Rows, each followed by one of two labels for a hidden trait (new trait and labels in each part):
.23 -.02 .06 -.04 -.03 .02 .03 .11 .00 .17 -.11 -.04 -.10 -.01 .14 .00 -.02 .09 -.11 .14 -.15 .02 -.31 .00 .00 -.01 .05 .09 .01 .01 .05 -.03 -.01 .07 -.22 -.02 .00 -.03 .04 .00 -.02 .15 .09 .02 -.09 -.08 -.03 -.14 -.07 -.08 .14 -.12 .25 -.01 .13 -.01 .00 .00 -.05 -.14 .14 .04 .00 -.03 .00 .02 .03 .00 .02 -.01 -.27 .13 -.01 -.21 -.01 -.03 -.03 -.14 -.02 .42 .07 -.09 .05 .09 .02 .25 .00 -.08 .01 -.08 -.10 .04 .34 .01 -.02 .21 .12 .03 -.84 -.32 .18 .02 -.06 .20 -.16 .02 -.13 -.03 -.04 .02 -.10 -.21 .14 -.03 -.01 .05 -.07 .02 .03 .04 -.03 .05 -.16 .07 -.10 .06 -.17 -.05 -.17 .01 -.01 -.08 -.10 .03 -> fd
.10 .00 -.01 .13 .02 -.04 .00 .00 .00 -.05 -.05 .01 -.08 .02 .03 .03 .05 .09 -.03 .05 -.03 .04 -.12 -.01 .02 -.01 -.02 -.03 -.01 -.06 -.01 .24 -.08 .01 -.12 -.01 .02 -.01 -.06 -.01 .05 -.02 .08 -.05 -.07 -.09 -.10 .02 -.05 .00 .00 .01 .03 -.03 -.01 -.01 .01 .04 -.04 -.03 -.01 -.02 .04 -.10 .01 -.08 .08 -.14 .05 .05 -.03 .00 .22 .01 -.01 .02 -.07 -.16 -.04 -.02 -.07 .01 .00 .05 .00 .14 .09 -.01 -.06 .00 -.03 -.03 .07 .06 .07 .08 .06 -.02 .04 -.17 .01 -.03 -.15 .09 .03 .01 -.01 -.03 .03 .03 -.01 -.06 -.04 -.07 -.01 .01 -.06 -.02 -.01 .15 -.04 -.05 -.09 .00 .07 -.05 .01 -.09 -.12 -.07 .01 -.06 .01 -.07 -> fd
.02 -.06 .01 .07 .05 .08 -.25 -.02 .01 .05 -.16 .04 -.09 .42 -.06 .13 .08 -.04 -.05 .01 -.13 .07 .03 .20 -.05 .05 .11 .07 -.03 .00 -.16 .00 .08 -.02 .02 .02 .03 -.02 .02 .05 .05 .08 .07 -.05 -.06 -.06 .06 .01 -.25 -.02 .00 .04 .14 .02 -.05 .01 -.09 -.02 .00 -.10 -.06 -.18 -.11 -.24 .12 -.02 -.05 -.06 .11 .00 -.05 -.02 .49 -.29 -.22 -.18 -.01 -.24 .01 -.04 .00 -.06 .19 .07 .02 .23 .18 -.19 -.06 -.05 .01 -.09 -.01 .18 .01 .35 -.03 -.36 -.35 -.39 .06 .15 -.05 .06 -.12 -.03 -.21 -.05 -.08 -.01 -.24 -.03 .01 -.20 .09 .05 -.06 -.21 -.05 -.04 -.09 -.13 .03 .07 .14 -.06 .03 -.10 .03 -.27 .03 -.07 -.08 -.07 -> fd
-.61 -.01 -.02 .30 -.01 .02 .06 -.41 -.11 .04 .02 -.02 -.11 .25 -.01 -.03 -.01 -.02 -.01 -.13 .01 .02 .08 -.01 -.09 .11 .01 .00 .01 -.03 .21 -.46 .11 -.13 .09 .04 .01 .03 -.03 .11 -.27 .04 -.03 .01 .02 .13 -.18 .23 .10 .03 .30 .20 -.07 .08 -.14 -.12 -.02 .04 .09 -.11 .40 .02 .01 .21 .55 .37 -.07 .01 .32 .01 -.03 .03 .00 -.05 -.02 -.49 .17 .05 -.01 .00 .00 -.17 -.17 .00 .16 .01 -.09 .14 .18 .01 .58 .17 .02 .01 -.04 -.01 -.19 -.21 -.01 .84 .22 .10 .30 .01 .00 -.25 .01 .00 -.02 .04 .07 .08 .10 -.02 -.02 -.02 -.16 .14 .02 .05 .07 -.40 -.01 -.03 -.10 .18 .09 -.07 .07 -.06 -.08 .17 -.05 -.27 -> mt
-.01 .00 .22 -.40 -.11 -.01 .11 -.01 -.07 .80 .00 -.02 .24 -.07 .00 -.16 -.04 -.32 .37 -.07 .04 -.30 .20 -.04 -.05 -.02 .13 -.31 .01 .03 .02 .00 .43 -.01 .34 .00 .00 -.01 .02 .01 -.03 -.09 -.16 .04 .02 .16 .32 .01 -.03 -.04 -.01 -.01 .00 .00 .07 .00 -.01 -.01 -.01 .18 .01 -.29 -.30 .08 -.37 .01 -.06 .54 -.28 .00 .22 -.15 -.43 -.01 -.02 .10 -.08 .26 .04 -.31 -.19 .09 .00 -.01 -.17 -.34 -.06 -.16 -.34 .22 .03 -.01 .06 .36 -.19 -.06 .01 .04 .96 .00 -.26 .03 .27 -.03 -.01 -.35 .30 .13 -.54 -.02 -.04 .02 .00 .00 .02 -.06 .07 .02 -.16 .02 .03 -.01 .34 -.09 .40 -.13 .15 .03 -.02 .11 -.01 .00 .00 .02 -> mt
.04 .01 .24 -.15 .13 .29 -.18 .07 -.10 .04 .03 .06 .07 .33 -.06 .07 .25 -.29 .25 .01 .00 .11 -.04 .11 -.03 .00 .23 -.17 .00 -.02 -.06 -.14 .07 -.02 .16 .28 .08 -.02 -.37 .01 -.02 -.07 -.01 -.04 -.07 -.03 .06 .18 .00 .12 -.11 .02 -.06 .00 .19 .08 -.01 .00 -.16 .11 -.20 -.05 -.03 -.05 .04 .03 -.04 .43 -.08 .06 -.08 .00 .10 -.38 -.41 -.06 -.05 .05 -.02 .10 .00 .03 .08 -.03 -.12 -.01 -.04 -.23 -.14 .08 .00 .00 .04 .39 -.05 .12 -.04 -.14 .54 .04 .06 -.11 -.10 -.03 .10 -.02 .14 -.09 -.07 .04 -.30 -.22 .04 .15 -.04 .03 -.09 .02 .05 -.04 -.04 -.18 .03 .01 .25 -.29 -.06 .04 .26 -.26 .01 .00 -.02 -.07 -> mt
.04 -.14 .24 -.51 -.09 .24 .00 .01 .10 .01 .01 -.07 .25 -.03 .01 -.06 -.16 .00 -.01 .05 -.07 -.19 .08 .01 -.06 -.05 .00 -.21 .08 -.07 -.08 .03 .30 .00 .04 -.02 -.01 .04 -.04 -.08 -.01 -.11 -.02 -.17 .10 .04 .27 .06 .20 -.02 -.06 -.01 .01 .01 -.02 -.01 .00 .34 -.01 .16 -.14 -.25 -.41 .08 -.17 -.02 -.10 -.02 -.13 -.16 .19 -.02 -.01 .00 .00 -.02 .03 -.01 .10 -.24 -.08 -.01 -.02 .00 .00 .01 -.11 .02 -.29 .17 -.01 .02 .00 .12 -.54 -.02 -.02 .28 .54 .09 .01 .03 -.01 -.09 .19 -.16 .01 .01 -.39 -.01 -.10 .00 -.31 .45 .00 .03 .38 .00 -.13 .02 .00 .01 .01 -.05 .33 .02 -.03 .11 .16 .26 -.01 -.03 .01 -.01 -> mt
.10 -.03 .01 -.10 -.03 .00 .01 .10 .27 .23 .01 -.04 .00 -.20 .26 -.08 -.02 .01 -.03 -.01 -.33 -.02 -.22 .02 -.11 .00 .08 .01 -.07 -.36 .23 -.01 -.06 .43 -.17 -.01 -.03 .02 .38 -.25 -.17 .13 .15 -.16 -.22 .08 -.02 -.17 .13 -.04 -.01 -.02 .36 .06 .02 .02 -.04 .12 .01 -.04 .28 .13 .07 -.01 -.03 .06 -.26 .05 .00 .00 -.15 .12 .03 -.11 -.05 .10 .27 .40 -.01 .16 .00 .00 -.12 .12 .12 .13 -.14 .11 .30 -.17 .14 .35 .03 -.02 -.03 -.03 -.11 -.05 .01 .00 -.02 -.04 -.13 -.02 .01 .26 .02 .04 .19 .01 .02 .02 .14 .04 -.23 .16 -.24 .12 .02 -.10 -.06 -.01 .00 -.01 -.04 .20 -.06 -.23 -.08 .32 .06 -.14 -.17 -.08 -> fd
.01 .00 -.05 .03 -.01 .04 -.27 .10 -.05 -.01 .01 .02 -.18 .04 -.04 -.01 .15 .00 .01 .03 -.02 .01 .00 .08 .02 .00 .00 -.01 -.06 -.17 -.02 .33 -.06 .02 -.01 .00 .00 .05 -.02 .03 .02 .10 .06 -.01 .01 .00 .02 -.09 -.22 .00 -.08 -.04 .01 -.11 .29 -.05 -.03 .03 -.21 -.02 -.03 -.08 .00 -.20 .04 -.01 .09 -.14 .09 .02 -.04 .05 .00 .05 -.14 -.03 -.04 -.38 -.06 -.08 .00 -.06 .00 .04 .01 .02 .16 -.12 .09 .01 -.17 -.17 .03 .03 .16 .23 .00 -.49 -.37 -.02 -.11 .09 -.08 .10 .01 -.02 .05 -.02 -.04 .03 -.06 -.15 .12 -.25 .07 .00 -.03 -.01 .02 .37 .00 -.01 .01 .07 -.02 .00 .01 .00 -.20 -.02 .07 -.02 -.07 -.03 -> fd
-.47 .14 .00 .29 -.01 .03 .07 -.49 -.01 -.48 -.04 -.01 -.18 .09 .99 -.04 -.07 .17 .02 -.17 .16 .00 -.03 .03 .02 -.02 .01 -.03 -.01 .07 .23 -.06 -.21 -.08 -.01 -.18 .02 -.10 -.07 -.01 -.13 .18 -.01 .00 .00 .03 -.02 -.01 .01 .04 .25 -.04 .01 -.02 -.21 .00 .00 .02 .08 -.12 .27 .35 .34 .10 .02 .20 .03 -.22 .22 .14 -.18 -.06 -.03 .05 -.09 -.39 .17 -.13 -.09 .00 .19 -.11 -.10 .06 -.01 .04 -.05 .30 -.02 -.19 .03 .06 .01 -.14 .21 -.03 -.14 -.03 .02 .69 .09 .03 -.02 .00 .00 .00 -.22 -.01 -.03 .18 .22 -.02 .17 -.03 -.03 .00 .00 .03 .03 .03 .02 -.16 .00 -.01 -.22 .16 .00 -.08 -.08 -.09 .12 .02 -.16 .06 -> mt
-.19 -.06 -.10 -.01 .03 .06 -.10 .01 .00 -.02 .04 -.05 -.17 .29 .24 -.16 -.11 .05 -.14 -.11 .22 -.07 -.08 .18 .09 -.03 .02 .09 .03 -.02 .08 -.03 -.03 -.09 -.03 -.05 -.04 .08 -.03 .10 -.06 .10 -.02 .05 .07 .02 -.26 .17 -.12 -.17 .02 -.07 .09 -.03 .18 -.08 -.02 -.33 -.14 -.28 .21 .13 .06 -.07 .30 .05 .15 .05 .15 .17 -.20 -.01 -.12 -.09 -.01 -.32 .00 -.14 -.03 .10 .11 -.01 -.05 -.02 -.02 -.02 .12 -.01 .07 .06 .14 -.14 .57 .03 .04 .13 .04 -.22 .00 .11 -.12 .05 .15 -.16 -.02 -.02 .08 .04 .32 .02 .05 -.14 .17 -.07 -.02 -.07 .08 .09 .25 .10 .19 -.05 -.05 -.01 -.46 .05 -.12 .20 -.08 .17 -.04 .16 -.02 -.06 -> mt
.04 -.05 .01 .08 .05 .04 .03 -.04 .01 .03 -.01 .03 -.01 .15 .40 .06 .07 .00 .06 -.10 .08 -.02 .05 .09 -.02 -.01 .07 -.10 .05 .04 -.04 -.46 .19 -.01 .18 .17 .05 -.01 -.04 -.01 -.01 .00 -.02 -.06 .09 -.05 .14 .01 .13 .10 .04 .12 -.27 .00 -.02 .01 .02 -.23 .00 .08 -.12 -.08 -.08 .03 .04 -.02 -.08 .18 .00 .06 -.06 -.01 .10 -.09 -.18 -.14 -.03 .00 .02 -.04 .01 .02 -.07 .02 .02 .00 -.08 .06 -.13 -.08 .20 .09 .14 .05 -.05 .06 -.11 -.01 .35 .64 .06 -.16 -.03 .07 -.03 -.01 -.01 -.08 .21 .13 -.03 -.05 -.09 -.01 -.03 .04 -.11 -.03 .00 -.18 -.08 -.27 .19 .01 .22 -.08 .10 -.09 .04 -.21 -.14 -.02 .14 -.08 -> mt
-.22 .07 -.06 -.09 -.21 .01 -.01 -.08 -.02 .10 .13 -.03 -.01 -.03 .01 -.07 -.06 .02 .05 -.11 .16 -.06 .21 .02 .06 -.06 -.02 -.04 .10 .34 .08 -.01 -.05 .01 .00 -.02 -.01 .11 .02 .00 .02 -.15 -.13 .04 .04 .10 -.10 .06 .09 .02 .03 .03 .05 .02 .05 -.01 .12 .00 .07 -.08 .04 .25 .04 .10 -.12 -.03 .11 .03 -.07 .02 .14 -.02 -.39 .05 .27 -.04 .00 -.06 -.05 -.32 -.04 .07 -.10 -.09 -.05 -.02 -.09 .10 .02 .11 .01 -.02 -.25 -.05 .01 -.36 -.05 .28 .00 -.12 -.14 .05 .01 -.15 .02 .02 .08 .10 -.03 .00 .17 .02 -.03 .18 -.01 -.10 .11 .05 -.18 .03 .10 .08 -.03 -.08 -.13 .01 .23 .14 -.07 .12 -.02 .03 .08 .07 -> mt
-.02 .01 .31 .00 -.07 -.04 .15 .04 .49 .43 -.03 -.02 .14 -.37 .61 -.20 .37 -.01 -.14 -.01 .04 .25 -.32 .08 -.01 .11 .16 .21 .01 -.60 .03 .04 .13 .46 -.32 .12 -.05 -.30 .03 -.33 -.32 .25 .00 -.42 .02 .18 -.03 -.12 .25 -.04 -.03 -.10 .03 .17 -.28 .08 -.16 .12 -.03 -.02 .53 .08 .01 .30 .25 .06 -.62 .01 .02 -.03 .07 .10 -.04 -.24 .08 .11 .06 .05 .37 .14 .29 -.01 .00 .14 .11 -.07 -.26 .15 .58 -.01 -.03 .64 .29 -.02 .05 -.07 -.16 .01 .00 -.05 .00 .55 .00 -.07 .00 -.01 .01 .05 .04 -.53 -.10 .03 .10 -.26 .05 -.01 -.26 .26 .24 -.36 .04 -.11 .01 .04 -.01 .06 -.03 -.28 -.03 .06 .02 -.15 -.16 -.12 -> mt
